Small tables with named rows and columns. After each table, cells are looked up by row and column.

Table tir
columns: fonib, golod, fizo
fomiz: [48, 9, 72]
kem: [69, 12, 80]
pum: [53, 9, 73]
fer: [68, 12, 80]
dur: [79, 17, 88]
luk: [29, 15, 74]
zetu: [17, 23, 79]
tezove: [58, 10, 75]
fen: [11, 29, 83]
duli: [36, 12, 72]
fefudu: [28, 16, 74]

What is the golod of tezove in tir?
10
What is the golod of kem in tir?
12
What is the golod of fen in tir?
29
What is the fonib of duli in tir?
36
What is the fonib of tezove in tir?
58
What is the fonib of luk in tir?
29
What is the golod of pum in tir?
9
What is the golod of fefudu in tir?
16

mar
fields: lotigag, toz, fopipe, ponuz
radavo: [390, 477, 810, 517]
vuvezo: [399, 545, 745, 449]
geka: [468, 147, 423, 707]
bar: [531, 445, 117, 406]
vek: [451, 767, 514, 224]
muta: [532, 444, 112, 405]
vutofis: [390, 477, 811, 518]
febebo: [531, 436, 120, 413]
sof: [531, 444, 115, 406]
duvave: [390, 479, 812, 517]
fedubi: [391, 485, 808, 510]
nemalis: [532, 437, 115, 412]

What is the ponuz of radavo in mar? 517
What is the lotigag of geka in mar? 468
What is the fopipe of sof in mar? 115
What is the toz of sof in mar? 444
What is the lotigag of nemalis in mar? 532
What is the lotigag of vuvezo in mar? 399
What is the fopipe of duvave in mar? 812
What is the toz of bar in mar? 445
What is the ponuz of vuvezo in mar? 449
What is the ponuz of muta in mar? 405
What is the fopipe of fedubi in mar? 808
What is the toz of vek in mar? 767
What is the fopipe of vutofis in mar? 811
What is the fopipe of febebo in mar? 120
What is the ponuz of duvave in mar? 517
What is the toz of febebo in mar? 436
What is the fopipe of vek in mar? 514
What is the lotigag of fedubi in mar? 391
What is the toz of nemalis in mar? 437
What is the toz of muta in mar? 444
Row with the largest fopipe: duvave

zubafo =
fields: vuki, posu, pib, basa, nes, lus, mit, peti, nis, mot
ded: [151, 74, 68, 61, 231, 109, 210, 129, 138, 150]
tis: [197, 111, 100, 93, 234, 238, 121, 90, 169, 214]
tek: [112, 115, 205, 159, 185, 100, 66, 202, 173, 93]
motosa: [149, 81, 156, 99, 148, 122, 168, 124, 219, 170]

motosa, posu => 81
tek, vuki => 112
motosa, nis => 219
motosa, mit => 168
motosa, mot => 170
tek, lus => 100
tis, peti => 90
tis, nis => 169
ded, nes => 231
tis, posu => 111
ded, lus => 109
tek, peti => 202
tis, pib => 100
ded, peti => 129
motosa, lus => 122
tek, mit => 66
ded, mot => 150
Row with the largest lus: tis

tepagep =
	gadadap	bobevi	suv
zem	119	105	125
zitase	81	175	59
kovinuf	60	198	60
ranub	69	65	156
fem	131	90	82
vateka	78	74	153
femu	114	103	92
vovoz	70	71	158
betepi	47	182	71
ver	96	172	56
dosutap	83	171	59
gud	79	76	154
gelimur	100	103	130
sur	87	113	110

suv of zitase is 59
bobevi of zitase is 175
gadadap of zitase is 81
bobevi of sur is 113
bobevi of gud is 76
suv of ver is 56
bobevi of gelimur is 103
gadadap of femu is 114
bobevi of fem is 90
gadadap of ranub is 69
suv of gelimur is 130
gadadap of gud is 79
suv of fem is 82
suv of betepi is 71
suv of dosutap is 59
gadadap of zem is 119
Which row has the largest suv? vovoz

Table mus
	tadibe	gik	veze	kezamap
nofib	94	137	81	148
pul	244	235	171	130
gekif	216	202	182	55
gevi	172	124	222	169
mas	39	203	17	22
nugisok	235	231	99	22
paziko	216	27	223	187
kodenu	126	173	121	197
pogu	32	228	167	215
lorilus	208	40	49	183

gik of gekif: 202
kezamap of paziko: 187
veze of nofib: 81
kezamap of kodenu: 197
kezamap of lorilus: 183
kezamap of gekif: 55
gik of pogu: 228
tadibe of pul: 244
kezamap of pul: 130
Which row has the largest veze? paziko

Table bovade
,kav,romosog,lenat,rep,sovobiz,gosimu,pemave,zos,ronovo
pokoli,56,27,68,39,14,18,61,52,39
sodiz,29,70,51,64,56,72,21,54,58
zikiz,60,49,30,48,40,63,52,25,47
bupi,29,25,37,60,22,20,77,28,51
nabilub,28,50,62,26,20,14,48,28,44
gatuton,71,21,31,20,34,74,26,42,76
pob,54,38,45,14,24,54,43,35,20
lamu,41,67,43,53,38,30,60,20,54
muloku,67,60,29,60,58,34,18,73,54

What is the kav of gatuton in bovade? 71
What is the rep of bupi in bovade? 60
What is the lenat of nabilub in bovade? 62
What is the lenat of zikiz in bovade? 30
What is the ronovo of muloku in bovade? 54
What is the pemave of pokoli in bovade? 61
What is the gosimu of nabilub in bovade? 14
What is the kav of bupi in bovade? 29
What is the rep of lamu in bovade? 53
What is the gosimu of zikiz in bovade? 63
What is the gosimu of muloku in bovade? 34
What is the lenat of sodiz in bovade? 51
What is the lenat of muloku in bovade? 29
Which row has the largest romosog? sodiz

dofole =
|  | vasute | lofa | gup | nunipog | zededu |
|---|---|---|---|---|---|
| mobede | -863 | -442 | 710 | 117 | 262 |
| vudi | -695 | 19 | 720 | 191 | -28 |
| dagemu | -645 | 278 | 158 | 124 | 606 |
| pez | -500 | -270 | 644 | 207 | 632 |
| kezaduz | -701 | 197 | 48 | 30 | 342 |
| toler | -594 | 486 | 268 | 3 | 751 |
| lubusi | -593 | 56 | 552 | 29 | 83 |
| tisuk | -535 | -188 | 602 | 188 | 528 |
| dorafo | -522 | -482 | 543 | 58 | 953 |
| baso | -574 | 304 | 303 | -29 | 699 |
| pibu | -654 | 370 | 158 | 139 | 746 |
| loda | -566 | 313 | 286 | -8 | 727 |
| roleg | -924 | -205 | 631 | -119 | 426 |

zededu of baso: 699
gup of pez: 644
lofa of vudi: 19
gup of loda: 286
zededu of kezaduz: 342
nunipog of pez: 207
nunipog of vudi: 191
lofa of baso: 304
zededu of dorafo: 953
zededu of tisuk: 528
nunipog of dorafo: 58
lofa of pibu: 370
zededu of lubusi: 83
gup of dagemu: 158
lofa of mobede: -442
nunipog of kezaduz: 30
zededu of roleg: 426
zededu of pibu: 746
Row with the largest vasute: pez

Table sef
fields: sodu, fudo, tafeka, makadir, pavata, pamek, bodo, bupev
fusifa: [-17.001, 12.682, 9.636, -77.806, -50.956, -64.808, -22.061, 22.654]
kesin: [-1.153, -54.557, -22.805, 50.782, 31.318, 58.644, 0.930, -62.073]
pep: [-1.887, -32.614, 23.153, -63.167, -22.804, -7.152, -2.246, -18.904]

pamek of pep: -7.152
makadir of kesin: 50.782
bodo of pep: -2.246
bodo of kesin: 0.930
pavata of fusifa: -50.956
fudo of kesin: -54.557
sodu of pep: -1.887
fudo of pep: -32.614
pamek of fusifa: -64.808
bodo of fusifa: -22.061
pamek of kesin: 58.644
pavata of pep: -22.804
bupev of kesin: -62.073
Which row has the largest sodu? kesin

Table sukik
         ropafi  firubo
vesese      0.8     0.3
takefat     0.2     0.6
tikoneg     0.2     0.6
pudukov     0.8     0.3
benidov     0.7     0.4

pudukov, ropafi => 0.8
takefat, ropafi => 0.2
benidov, ropafi => 0.7
takefat, firubo => 0.6
vesese, firubo => 0.3
benidov, firubo => 0.4
pudukov, firubo => 0.3
vesese, ropafi => 0.8
tikoneg, firubo => 0.6
tikoneg, ropafi => 0.2

Table pup
	momu	rolu	dud	zolod	situ
rif	76	126	139	93	125
sif	132	169	90	42	172
subizab	124	127	95	82	126
tam	55	90	160	128	91
pap	39	131	178	87	132
ker	5	172	212	51	174
beluza	148	65	59	152	63
muge	154	83	59	125	81
luvitav	110	78	102	139	78
dob	132	40	76	183	38
fosop	73	120	144	103	119

dud of sif is 90
situ of dob is 38
zolod of ker is 51
rolu of fosop is 120
situ of muge is 81
situ of tam is 91
dud of dob is 76
momu of dob is 132
situ of ker is 174
rolu of pap is 131
momu of muge is 154
situ of beluza is 63
situ of fosop is 119
momu of pap is 39
zolod of beluza is 152
dud of rif is 139
dud of pap is 178
rolu of beluza is 65
zolod of subizab is 82
Row with the largest situ: ker

